Q:
[[-2.64 -1.48 -1.60 -2.06  4.68 -0.34]
 [ 2.60 -0.78 -0.85 -1.72  2.73 -2.59]
 [ 2.04 -0.61  0.97  0.47 -2.58 -2.11]]
A: 0.97

Q:
[[-5.24  2.01 -1.77 -4.18  0.44]
 [-1.41 -4.72  1.17 -4.35  3.21]
 [ 3.72  3.01 -0.77  1.46 -4.02]]
A: -0.77

Q:
[[-1.33  2.16 -0.94  3.34  0.65 -1.90  4.96]
 [ 0.00  1.39  1.56 -2.29  4.76  1.69  0.81]
 [ 0.84 -0.19 -1.87  2.29 -1.02  0.05  2.48]]
A: -1.87

Q:
[[ 2.47  1.74  1.52  1.27  0.17]
 [-0.54 -0.45 -0.25 -0.23  4.14]
 [ 0.34  0.25  0.10 -0.06 -4.02]]
A: 0.10

Q:
[[-0.18 -0.18 -1.99  0.61]
 [-0.32 -0.32  2.74 -1.89]
 [-2.44 -2.44 -5.35 -3.38]]
A: -5.35

Q:
[[-1.23  3.36  1.44  4.16  3.41  0.53  2.44]
 [-0.66 -1.76 -1.03  5.37  2.37  2.00  3.34]
 [-5.35  3.76 -3.28 -1.19 -2.60  1.69  2.66]]
A: -3.28

Q:
[[-4.56 -1.76 -0.61 -2.43]
 [-4.18  0.17 -3.32 -1.87]
 [ 2.18 -0.46 -1.49 -0.45]]
A: -1.49
---
1.50	2.50	3.66	-0.77	1.49
1.14	1.84	2.86	-0.70	1.19
-1.33	-3.55	-4.02	0.54	-1.46
==> 2.86

-4.46	-0.62	-3.60	0.15	-4.48	-4.24
4.92	1.12	2.73	-0.12	4.88	4.30
==> -0.12

-0.15	-0.27	-0.11	0.14
-0.04	-0.61	0.20	-0.01
3.91	3.67	4.34	-3.95
==> -0.61

1.41	0.08	1.26	4.42	-1.52
-1.24	0.02	1.70	2.19	2.76
==> 1.70

4.67	-3.41	0.40	-4.04	-1.81	-0.65
-3.36	2.09	0.81	4.59	-4.84	2.06
3.26	-4.98	2.28	1.80	-1.27	-2.25
==> 4.59

-0.37	-0.73	-0.10	-4.11	-2.71	1.27	2.15
1.89	-1.27	-2.39	1.22	-5.35	4.05	3.73
==> -5.35

-1.07	1.99	0.75	2.00	0.04
1.50	-3.96	-3.49	-1.45	-3.15
==> -3.49

0.44	1.17	0.98	1.24	0.62	0.93
-4.67	1.43	0.82	0.13	0.47	1.71
==> 0.13

-4.33	1.75	0.80	3.22
-0.08	-0.38	-3.08	-2.49
-2.63	0.32	-2.60	-1.53
==> -0.38
---
[20, -527, -604, -639, 801, -353] yields -604

[[92, 112, 122, 129, 67, 49, 86],
 [142, 138, 198, 138, 36, 110, 99],
 [171, 111, 153, 137, 57, 98, 104]] yields 153

[2, 2, 2, 9, 7] yields 2

[9880, 2307, 4885, 8395] yields 4885

[[82, 49, 61, 17, 93],
 [50, 65, 74, 50, 66]] yields 74

[[883, 805, 967, 654, 855],
 [643, 129, 531, 882, 853]] yields 531

[40, -31, 0, -12, 12] yields 0
---
 2.08   3.66  -4.71   2.26
 1.66   0.87  -1.22   2.31
-> 1.66

-4.31   3.55   1.03   3.24   0.34   2.13
 2.05   0.35   4.49  -1.88  -0.53   0.65
-1.62   0.44  -1.31   0.44   0.62   4.33
-> 2.05

-4.71   0.78   3.89  -2.14   1.49
-1.03  -1.33  -1.59   3.11   5.36
 1.50  -2.15   1.14  -0.69  -0.96
-> -1.03

-0.77  -0.29  -1.07   0.23  -0.40  -1.26
-0.23  -1.85  -2.77  -1.54   1.96   4.20
 2.99   1.95   2.14   1.30   1.51  -0.54
-> -0.23

-3.99  -2.60  -3.89   4.05  -5.46
 0.72  -0.41  -0.81   0.35  -0.16
-> 0.72

 3.25   2.52  -2.28   3.00
-0.96   3.80  -4.44  -3.18
-> -0.96
---
36,39,1,92,59 value 92, 1
38,9,13,-40,2 value 38, -40
16,-42,34,41 value 41, -42
7,9,6,2,4,8 value 9, 2
78,40,21,8 value 78, 8
12,11,55,82,54 value 82, 11
---
[[ 48  29 -42  26 -24]
 [ 28  10  -1  -8   1]] --> -42

[[22 89 71 42 41 37]
 [55 64 62 56 58 59]
 [59 51 29 83 30 35]] --> 42

[[2985 5608 3169 4640 6847 5236 2211]
 [6095 7299 8909 2941 7804 5366 3851]
 [3970 5619 3973 4301 6971 6051 3225]] --> 6847

[[2963 7978 8093 6566]
 [3845 7094 3125 2776]] --> 7978

[[ 51 111 210  23]
 [ 31 122 210   3]] --> 111

[4131 9093 3069 2746 3892 8638] --> 2746

[6 4 7 6 5 6 1] --> 5

[-32   9 -25 -17  45] --> -25
---
[[ 1.98 -2.32  0.85  5.23  5.08]
 [ 3.73 -5.43 -0.41 -1.49 -0.61]
 [-4.75  1.43 -5.10 -4.90 -5.00]] ans = 5.23, 5.08

[[ 0.25 -1.17  0.28  1.03 -4.22  5.15]
 [-0.09  0.06  0.80  0.11  1.80 -3.43]
 [-0.63  1.40 -0.92 -1.17 -0.55  2.57]] ans = 5.15, 2.57

[[-0.31  3.91  2.30  1.64 -1.73 -0.99 -2.86]
 [-0.72 -0.55  2.63  1.88  0.89 -4.64  1.46]] ans = 3.91, 2.63

[[-5.26 -2.23 -1.99 -3.71 -0.28]
 [-1.57 -0.74 -4.49 -2.50 -0.29]
 [ 1.05 -0.46  5.55  0.59  1.38]] ans = 5.55, 1.38

[ 2.81 -2.63 -4.95  1.99] ans = 2.81, 1.99

[[-1.49  1.18  1.21 -1.44  0.63]
 [-5.28  2.51 -3.04  4.24 -2.17]] ans = 4.24, 2.51
